Below is a small trained network, with its code and all its weights. Each question gives an input and a class and asks what happens when units are switched off, that is, made to give their printed mean instead of their output.

import numpy as np


def w(rows, s, z=0):
    codes = np.array(rows[::2]) - 128.0
    scale = np.full(codes.shape[1], s)
    scale[-1] = z or s
    return codes * scale


def f(y):
    return y / 2 * (1 + np.tanh(0.7978845608 * (y + 0.044715 * y**3)))


def log_softmax(a):
    a = a - a.max(-1, keepdims=True)
    return a - np.log(np.exp(a).sum(-1, keepdims=True))


def net(x, mask):
    res = np.array(x, float).reshape(1, 3) / 4 @ E
    y = f(res @ A[0][:, :-1].T + A[0][:, -1])
    res = res + np.where(mask, y, B[0][:, -1]) @ B[0][:, :-1]
    return log_softmax(res[-1] @ U[:, :-1].T + U[:, -1])


A, B = {}, {}
E = w([
[29,108,195,155,141,213,106],'x0',
[164,62,114,138,86,215,188],'x1',
[187,82,172,5,181,156,146],'x2',
],0.012)
A[0] = w([
[70,172,134,80,226,67,54,116],'n1',
[171,114,79,180,120,253,220,101],'n2',
[51,78,175,178,149,175,110,103],'n3',
[238,115,12,150,157,70,153,109],'n4',
[139,193,167,139,196,114,62,123],'n5',
[166,108,156,89,185,130,139,104],'n6',
[126,135,127,96,82,145,87,253],'n7',
[70,141,86,218,53,105,127,102],'n8',
[110,115,238,157,176,149,131,119],'n9',
[156,51,103,117,55,183,153,125],'n10',
[83,181,51,165,104,122,111,92],'n11',
[194,112,211,66,255,141,122,113],'n12',
[96,207,161,114,197,87,130,105],'n13',
],0.0099,0.013)
B[0] = w([
[131,184,77,126,99,237,144,215],'n1',
[112,180,91,58,90,203,158,201],'n2',
[81,124,196,82,142,113,41,198],'n3',
[89,115,201,2,165,108,45,220],'n4',
[149,181,75,96,118,169,120,181],'n5',
[177,125,137,126,61,35,146,178],'n6',
[48,151,68,165,232,51,177,247],'n7',
[154,63,145,193,51,76,111,218],'n8',
[162,117,196,104,152,77,69,181],'n9',
[113,171,62,121,111,176,141,192],'n10',
[168,88,125,150,70,131,130,181],'n11',
[209,80,146,213,36,74,169,243],'n12',
[118,179,110,107,59,182,137,176],'n13',
],0.01,0.013)
U = w([
[155,252,44,108,87,236,154,98],'0',
[191,96,125,196,50,96,153,82],'1',
[134,165,210,47,167,128,31,73],'2',
[115,180,55,181,246,101,197,255],'3',
],0.012,0.0073)

Each question gives the input, the list of numbers given to net, and the class t.
The units are the neurons (one row each of A and B). Each row of codes is followed by its name. A weight is (code - 128) times the scale printed after its matrix; where a second scale follows, it is the last column's (A, B and U).
mask holds one flag per neuron, in row order. A switched-off neuron (its flag False) gives its mean, the last column of its row in B, instead of its output. The means were averaged over made-up inputs and are rounded, as every weight is.
A unit's drop is (log p(t) with every unit on - log p(t) with that unit switched off) / (log p(t) with every unit on - log p(t) with every unit switched off).
The circuit of an input: a set's keep is (log p(t) with only the set's units on - log p(t) with every unit switched off) / (log p(t) with every unit on - log p(t) with every unit switched off). Starting from the 12 units with the biggest drops (on a tie, the unit counted first), units are removed one at a time, each time the one whose removal leaves the highest keep (on an exact tie, the one counted first), for as long as the keep stays at least 0.8.
units of the circuit, in order: the units of the circuit, biggest drop first
k most important neurons: the k neurons with the biggest drops, biggest first
drop of u: that unit's drop, to one decimal
input [4,3,-1], class 2: 2 most important neurons -> (n3 n1)
input [-7,-2,7], class 1: 4 most important neurons -> (n12 n6 n3 n9)
input [-8,-8,4], class 0: units of the circuit, in order -> (n1)
input [6,6,7], class 1: 3 most important neurons -> (n12 n4 n1)
input [-6,-2,6], class 1: 2 most important neurons -> (n12 n3)
input [0,-1,-3], class 3: 2 most important neurons -> (n12 n6)
input [-4,-2,-2], class 2: 2 most important neurons -> (n4 n12)
input [-3,0,-2], class 3: 3 most important neurons -> (n3 n12 n9)
input [-3,1,-2], class 3: 2 most important neurons -> (n3 n12)
input [-4,5,-5], class 0: 4 most important neurons -> (n12 n2 n10 n6)
input [6,-6,7], class 1: 2 most important neurons -> (n12 n9)
input [-5,6,-6], class 0: 2 most important neurons -> (n2 n12)
input [-7,-7,8], class 1: 3 most important neurons -> (n12 n6 n2)
input [6,3,-4], class 2: units of the circuit, in order -> (n3)
input [1,2,3], class 3: drop of n8 -> 0.5
input [-8,4,-1], class 2: drop of n4 -> 0.9
input [5,7,8], class 1: drop of n13 -> 0.2
